Below is a small trained network, with its code and all its weights. Each question gives an input and a target symbol and asks what happens when units are switched off, that is, made to give their printed mean instead of their output.

import numpy as np


def w(rows, s, z=0):
    codes = np.array(rows[::2]) - 128.0
    scale = np.full(codes.shape[1], s)
    scale[-1] = z or s
    return codes * scale


def norm(h):
    return h / np.sqrt((h * h).mean(-1, keepdims=True) + 1e-5)


def f(y):
    return np.maximum(y, 0)


def softmax(a):
    e = np.exp(a - a.max(-1, keepdims=True))
    return e / e.sum(-1, keepdims=True)


def log_softmax(a):
    a = a - a.max(-1, keepdims=True)
    return a - np.log(np.exp(a).sum(-1, keepdims=True))


def net(x, mask):
    ids = ['γεζηθμξπσψ'.index(c) for c in x.split()]
    T = len(ids)
    res = E[ids] + P[:T]
    u = 0
    for l in range(2):
        q, k, v = (norm(res) @ M[l].T for M in (Q, K, V))
        z = softmax(np.where(np.tri(T) > 0, q @ k.T / 4**0.5, -1e9)) @ v
        res = res + np.where(mask[u], z, O[l][:, -1]) @ O[l][:, :-1]
        u += 1
        y = f(norm(res) @ A[l][:, :-1].T + A[l][:, -1])
        res = res + np.where(mask[u : u + 12], y, B[l][:, -1]) @ B[l][:, :-1]
        u += 12
    return log_softmax(norm(res)[-1] @ U[:, :-1].T + U[:, -1])


Q, K, V, O, A, B = {}, {}, {}, {}, {}, {}
E = w([
[90,157,159,200,56,119,120,108,102],'γ',
[52,160,146,154,142,94,89,94,74],'ε',
[122,247,145,138,102,78,92,35,152],'ζ',
[143,113,112,186,76,180,107,77,53],'η',
[239,104,84,80,131,138,129,87,29],'θ',
[148,132,179,146,33,46,114,65,126],'μ',
[163,137,29,155,74,139,56,134,189],'ξ',
[205,27,99,226,92,115,134,138,127],'π',
[161,95,115,98,147,22,152,152,214],'σ',
[173,224,207,141,136,225,216,40,141],'ψ',
],0.015)
P = w([
[230,220,219,199,201,132,51,247,98],'0',
[190,136,172,135,193,163,53,116,156],'1',
[80,30,176,11,112,218,115,78,214],'2',
[149,208,162,162,100,120,119,210,90],'3',
[178,136,138,145,176,141,78,103,143],'4',
[86,59,136,51,104,173,111,52,197],'5',
[137,191,133,166,70,100,159,181,104],'6',
[166,147,110,152,164,118,92,86,131],'7',
[77,67,112,100,109,139,99,47,189],'8',
[104,180,85,166,83,88,187,146,85],'9',
[122,155,82,159,157,96,116,69,101],'10',
[66,74,96,107,113,103,98,54,167],'11',
[130,189,111,139,55,84,201,151,87],'12',
],0.015)
Q[0] = w([
[137,183,94,153,160,161,152,246,103],'0.h0',
[153,87,88,119,75,106,44,106,104],'0.h0',
[142,92,149,121,126,160,178,140,138],'0.h0',
[121,68,100,83,99,107,83,151,215],'0.h0',
],0.014)
K[0] = w([
[137,101,236,60,166,250,31,220,148],'0.h0',
[139,41,2,135,96,54,71,135,81],'0.h0',
[182,122,175,123,91,172,197,142,138],'0.h0',
[101,70,58,152,168,64,132,249,209],'0.h0',
],0.0088)
V[0] = w([
[198,70,106,174,155,88,216,148,105],'0.h0',
[72,78,112,193,131,232,101,183,81],'0.h0',
[138,146,2,109,167,161,80,154,214],'0.h0',
[131,77,150,82,158,56,133,150,138],'0.h0',
],0.0085)
O[0] = w([
[148,25,58,143,167,125,152,194,195,89],'0.h0',
[148,126,63,192,69,227,119,158,111,32],'0.h0',
[123,170,43,2,75,140,99,113,174,118],'0.h0',
[115,87,161,107,175,113,179,166,128,3],'0.h0',
],0.0077,0.0035)
A[0] = w([
[49,159,99,147,199,157,89,96,151,56],'0.n0',
[119,39,227,65,62,169,144,39,175,177],'0.n1',
[89,121,98,81,5,113,38,86,97,155],'0.n2',
[147,71,94,142,66,129,184,238,90,115],'0.n3',
[34,109,95,85,158,74,99,72,203,20],'0.n4',
[202,58,128,115,185,63,66,54,118,179],'0.n5',
[189,128,190,194,172,136,68,48,93,50],'0.n6',
[181,162,94,53,180,150,220,248,68,2],'0.n7',
[200,195,151,153,29,35,107,202,99,195],'0.n8',
[5,39,111,74,253,114,255,143,211,87],'0.n9',
[153,143,122,173,177,138,236,61,177,160],'0.n10',
[70,146,109,103,246,197,30,130,64,24],'0.n11',
],0.0073,0.0066)
B[0] = w([
[55,184,65,195,128,149,187,199,123,134],'0.n0',
[62,61,129,161,125,190,118,159,144,216],'0.n1',
[113,132,91,70,177,153,85,130,111,226],'0.n2',
[72,165,123,192,80,128,146,177,101,152],'0.n3',
[135,21,110,162,143,183,98,148,93,156],'0.n4',
[152,92,167,131,64,134,142,75,119,214],'0.n5',
[134,82,123,188,152,113,154,177,178,197],'0.n6',
[69,136,138,184,24,159,181,207,13,132],'0.n7',
[98,145,112,142,180,81,147,160,135,255],'0.n8',
[153,117,161,26,86,109,109,94,187,161],'0.n9',
[130,133,40,87,141,131,144,144,150,177],'0.n10',
[128,180,142,131,9,127,142,140,110,133],'0.n11',
],0.012,0.0091)
Q[1] = w([
[39,113,67,96,95,219,173,94,185],'1.h0',
[254,189,110,94,184,53,124,169,38],'1.h0',
[90,89,103,157,107,130,37,61,148],'1.h0',
[83,68,73,151,163,40,55,108,97],'1.h0',
],0.0091)
K[1] = w([
[121,195,51,114,153,117,228,111,141],'1.h0',
[143,139,187,101,111,157,1,198,158],'1.h0',
[108,107,7,178,110,104,142,66,140],'1.h0',
[113,122,86,84,24,30,74,89,89],'1.h0',
],0.0087)
V[1] = w([
[91,90,142,162,79,57,1,162,153],'1.h0',
[80,80,123,141,109,118,88,110,64],'1.h0',
[180,114,158,80,104,73,20,182,59],'1.h0',
[36,133,120,93,109,118,120,154,179],'1.h0',
],0.0088)
O[1] = w([
[154,94,120,146,82,22,72,159,91,254],'1.h0',
[144,92,139,196,108,120,110,106,51,123],'1.h0',
[185,94,104,88,141,8,118,65,23,58],'1.h0',
[181,178,167,83,109,148,69,145,204,111],'1.h0',
],0.012,0.0032)
A[1] = w([
[114,186,97,110,127,100,126,199,66,36],'1.n0',
[71,73,95,113,27,171,130,166,110,150],'1.n1',
[125,168,179,161,45,144,173,152,61,245],'1.n2',
[58,120,165,84,115,128,150,159,108,61],'1.n3',
[159,203,105,41,173,126,164,170,163,2],'1.n4',
[185,146,109,163,246,113,132,145,111,108],'1.n5',
[242,148,183,101,151,126,143,142,60,58],'1.n6',
[96,121,152,178,117,143,141,90,46,133],'1.n7',
[65,144,147,96,181,184,195,133,174,35],'1.n8',
[175,130,150,107,111,176,146,89,80,23],'1.n9',
[150,151,100,171,233,75,131,226,122,13],'1.n10',
[107,228,149,107,103,130,202,195,107,212],'1.n11',
],0.014,0.0067)
B[1] = w([
[168,188,163,148,135,146,228,169,206,215],'1.n0',
[162,204,113,147,162,48,164,162,115,252],'1.n1',
[93,125,131,54,84,113,131,189,166,254],'1.n2',
[250,162,99,183,148,133,142,82,158,143],'1.n3',
[46,105,221,121,59,63,148,137,12,156],'1.n4',
[142,86,112,133,226,119,116,239,182,195],'1.n5',
[137,172,108,136,218,188,222,155,64,152],'1.n6',
[181,172,182,95,88,204,123,102,138,219],'1.n7',
[107,156,71,99,62,212,155,54,194,193],'1.n8',
[131,183,92,90,131,128,182,75,10,134],'1.n9',
[87,90,202,136,216,137,193,245,67,241],'1.n10',
[80,111,187,173,53,42,85,183,81,243],'1.n11',
],0.012,0.0087)
U = w([
[118,137,157,134,217,112,143,200,138,154],'γ',
[64,182,171,88,9,72,156,152,96,59],'ε',
[149,198,153,161,194,71,104,59,169,105],'ζ',
[178,158,139,174,123,184,47,125,99,149],'η',
[119,132,120,146,124,136,186,58,29,222],'θ',
[141,73,231,190,77,103,145,53,129,25],'μ',
[82,136,68,66,117,121,43,146,72,130],'ξ',
[152,90,10,178,117,71,161,148,154,2],'π',
[162,47,144,60,129,100,122,129,184,62],'σ',
[130,166,101,84,145,186,186,124,207,156],'ψ',
],0.013,0.0038)

Each question gives the input, a string of symbols that net reads in full, and the target symbol t.
The units are the heads (4 rows each of Q, K, V and O) and the neurons (one row each of A and B). Each row of codes is followed by its name. A weight is (code - 128) times the scale printed after its matrix; where a second scale follows, it is the last column's (O, A, B and U).
mask holds one flag per unit, layer by layer, with each layer's heads first. A switched-off unit (its flag False) gives its mean, the last column of its rows in O or B, instead of its output. The means were averaged over made-up inputs and are rounded, as every weight is.
A unit's drop is (log p(t) with every unit on - log p(t) with that unit switched off) / (log p(t) with every unit on - log p(t) with every unit switched off).
The circuit of an input: a set's keep is (log p(t) with only the set's units on - log p(t) with every unit switched off) / (log p(t) with every unit on - log p(t) with every unit switched off). Starting from the 12 units with the biggest drops (on a tie, the unit counted first), units are removed one at a time, each time the one whose removal leaves the highest keep (on an exact tie, the one counted first), for as long as the keep stays at least 0.8.
circuit, biggest first: the units of the circuit, biggest drop first
most important unit: the unit with the biggest drop
top k neurons: the k neurons with the biggest drops, biggest first
k most important neurons of layer l: the k neurons of layer l with the biggest drops, biggest first
input σ ζ ζ γ γ σ γ ζ γ, target ζ: 4 most important neurons of layer 1 => [1.n1, 1.n10, 1.n11, 1.n2]
input ψ η η ζ γ μ ξ ε ξ ξ ξ, target ξ: circuit, biggest first => [0.h0, 0.n2]
input γ θ θ γ γ θ μ ζ η, target μ: circuit, biggest first => [0.h0, 0.n5]
input ψ π ε γ π ψ θ ψ γ σ μ η, target σ: circuit, biggest first => [0.h0, 0.n9]
input γ μ η, target μ: top neuron => [1.n10]
input η η γ θ θ ε ζ π, target π: circuit, biggest first => [0.h0, 0.n5, 1.n10]
input ξ π θ, target π: circuit, biggest first => [0.h0, 1.n1, 1.n10, 1.n7]
input γ ψ ζ γ ψ γ ξ π γ ξ μ ζ, target ξ: top 2 neurons => [0.n2, 1.n0]
input σ ξ ζ σ, target ε: 3 most important neurons of layer 1 => [1.n4, 1.n11, 1.n5]
input θ η ξ ψ μ ξ, target ψ: top 2 neurons => [0.n10, 0.n1]
input γ γ ξ γ θ ξ η, target γ: circuit, biggest first => [0.n8, 1.n10]
input θ π ε π γ ψ ξ ξ γ, target ξ: circuit, biggest first => [0.n2, 0.h0]
input γ η η ψ θ ψ ε π σ, target σ: circuit, biggest first => [0.n9, 0.n4]
input γ θ γ ξ ε, target ε: circuit, biggest first => [0.n11]
input μ γ μ γ ψ ζ ε γ θ, target θ: circuit, biggest first => [1.n2, 0.n5, 1.n9]
input ε ε θ π γ ξ μ, target γ: 2 most important neurons of layer 0 => [0.n8, 0.n5]
input η θ γ σ ψ γ ζ ψ π, target ψ: circuit, biggest first => [1.h0, 0.n10]
input ψ ζ σ ε ε ε π ψ ε ξ θ, target θ: top 2 neurons => [0.n5, 1.n6]
input μ ε θ, target μ: top 2 neurons => [0.n1, 0.n5]
input γ θ ψ ψ, target ε: 2 most important neurons of layer 1 => [1.n11, 1.n8]
input ξ γ σ ξ σ μ, target σ: most important unit => 0.h0
input η ζ γ, target η: 2 most important neurons of layer 1 => [1.n3, 1.n10]
input θ η γ η ψ ψ ζ ε θ μ, target γ: 4 most important neurons of layer 0 => [0.n8, 0.n5, 0.n9, 0.n3]
input η ψ σ, target ψ: top 2 neurons => [0.n10, 1.n8]
input ξ μ θ π θ ε, target π: top 2 neurons => [1.n1, 1.n10]
input ξ θ σ ζ γ ε, target ζ: 2 most important neurons of layer 1 => [1.n1, 1.n3]
input π ψ γ ζ ζ γ σ μ π η η, target η: most important unit => 1.n7
input η ε ζ η γ γ, target η: 2 most important neurons of layer 1 => [1.n7, 1.n11]
input γ γ π ζ σ π γ ψ θ ξ η θ, target ξ: top 2 neurons => [0.n2, 1.n0]
